Here is a tiny trained network, its code and every weight. The questions are about switching its units off for an input and a class, where a switched-off unit gives its printed mean instead of its output.

import numpy as np


def w(rows, s, z=0):
    codes = np.array(rows[::2]) - 128.0
    scale = np.full(codes.shape[1], s)
    scale[-1] = z or s
    return codes * scale


def f(y):
    return np.maximum(y, 0)


def log_softmax(a):
    a = a - a.max(-1, keepdims=True)
    return a - np.log(np.exp(a).sum(-1, keepdims=True))


def net(x, mask):
    res = np.array(x, float).reshape(1, 5) / 4 @ E
    y = f(res @ A[0][:, :-1].T + A[0][:, -1])
    res = res + np.where(mask, y, B[0][:, -1]) @ B[0][:, :-1]
    return log_softmax(res[-1] @ U[:, :-1].T + U[:, -1])


A, B = {}, {}
E = w([
[129,127,127,128,129,129],'x0',
[128,122,129,128,131,133],'x1',
[94,218,142,80,179,222],'x2',
[230,168,109,123,192,137],'x3',
[122,123,6,134,115,166],'x4',
],0.013)
A[0] = w([
[113,153,112,118,122,166,87],'N1',
[132,111,126,119,117,114,251],'N2',
[254,150,119,129,166,135,141],'N3',
[73,209,151,106,158,213,141],'N4',
[113,127,150,147,141,106,222],'N5',
[149,133,104,144,107,122,142],'N6',
[108,103,106,129,125,120,199],'N7',
[136,136,196,126,158,133,189],'N8',
[53,118,128,125,114,116,254],'N9',
[155,141,131,125,139,148,67],'N10',
[142,124,180,128,122,136,226],'N11',
[138,122,161,145,152,108,220],'N12',
[158,125,128,115,107,141,126],'N13',
[147,137,103,141,124,147,96],'N14',
[135,130,165,127,123,123,229],'N15',
[120,133,102,134,133,136,90],'N16',
[112,117,4,136,122,158,160],'N17',
[161,135,122,126,124,94,135],'N18',
],0.025,0.0072)
B[0] = w([
[71,138,123,84,169,119,164],'N1',
[117,57,124,118,150,125,171],'N2',
[225,131,146,88,145,142,244],'N3',
[99,253,161,156,161,136,255],'N4',
[111,104,143,138,111,110,168],'N5',
[156,129,109,144,100,125,157],'N6',
[132,94,107,134,113,143,167],'N7',
[152,127,184,149,83,161,196],'N8',
[65,104,119,171,103,139,202],'N9',
[152,125,132,156,171,110,153],'N10',
[121,95,177,142,141,98,181],'N11',
[100,72,153,72,164,129,178],'N12',
[131,143,134,117,109,115,141],'N13',
[143,116,114,139,156,81,151],'N14',
[111,93,167,117,133,106,174],'N15',
[122,123,119,109,156,130,144],'N16',
[139,164,24,117,135,144,229],'N17',
[143,150,128,102,86,104,164],'N18',
],0.046,0.026)
U = w([
[116,53,147,159,85,100,157],'0',
[130,73,31,162,81,125,224],'1',
[95,135,195,207,117,136,152],'2',
[90,162,67,191,146,150,185],'3',
[229,70,162,98,118,92,123],'4',
[245,95,57,104,119,114,118],'5',
[213,157,217,143,161,129,4],'6',
[218,185,98,120,193,135,68],'7',
],0.011,0.0021)

Each question gives the input, the list of numbers given to net, and the class t.
The units are the neurons (one row each of A and B). Each row of codes is followed by its name. A weight is (code - 128) times the scale printed after its matrix; where a second scale follows, it is the last column's (A, B and U).
mask holds one flag per neuron, in row order. A switched-off neuron (its flag False) gives its mean, the last column of its row in B, instead of its output. The means were averaged over made-up inputs and are rounded, as every weight is.
A unit's drop is (log p(t) with every unit on - log p(t) with that unit switched off) / (log p(t) with every unit on - log p(t) with every unit switched off).
The circuit of an input: a set's keep is (log p(t) with only the set's units on - log p(t) with every unit switched off) / (log p(t) with every unit on - log p(t) with every unit switched off). Starting from the 12 units with the biggest drops (on a tie, the unit counted first), units are removed one at a time, each time the one whose removal leaves the highest keep (on an exact tie, the one counted first), for as long as the keep stays at least 0.8.
circuit, biggest first: the units of the circuit, biggest drop first
most important unit: the unit with the biggest drop
k most important neurons: the k neurons with the biggest drops, biggest first
drop of u: that unit's drop, to one decimal
input [-8,3,-5,6,0], class 4: most important unit -> N17
input [7,-6,-4,-1,6], class 1: circuit, biggest first -> [N3; N4]
input [-3,5,3,-1,0], class 2: 2 most important neurons -> [N17; N3]
input [0,-8,-8,-2,-1], class 0: 2 most important neurons -> [N17; N3]
input [-2,-1,0,-7,-1], class 0: 2 most important neurons -> [N4; N17]
input [-3,2,-4,-8,0], class 0: 2 most important neurons -> [N17; N4]
input [6,-6,-6,-5,0], class 0: 2 most important neurons -> [N17; N4]
input [-4,-3,0,0,-8], class 0: drop of N3 -> 0.5
input [7,2,-1,5,2], class 5: drop of N4 -> 1.2
input [6,0,8,0,-4], class 2: drop of N3 -> 1.2
input [4,3,-5,-2,-3], class 0: drop of N4 -> 0.3
input [0,0,-2,-1,6], class 1: 2 most important neurons -> [N4; N3]
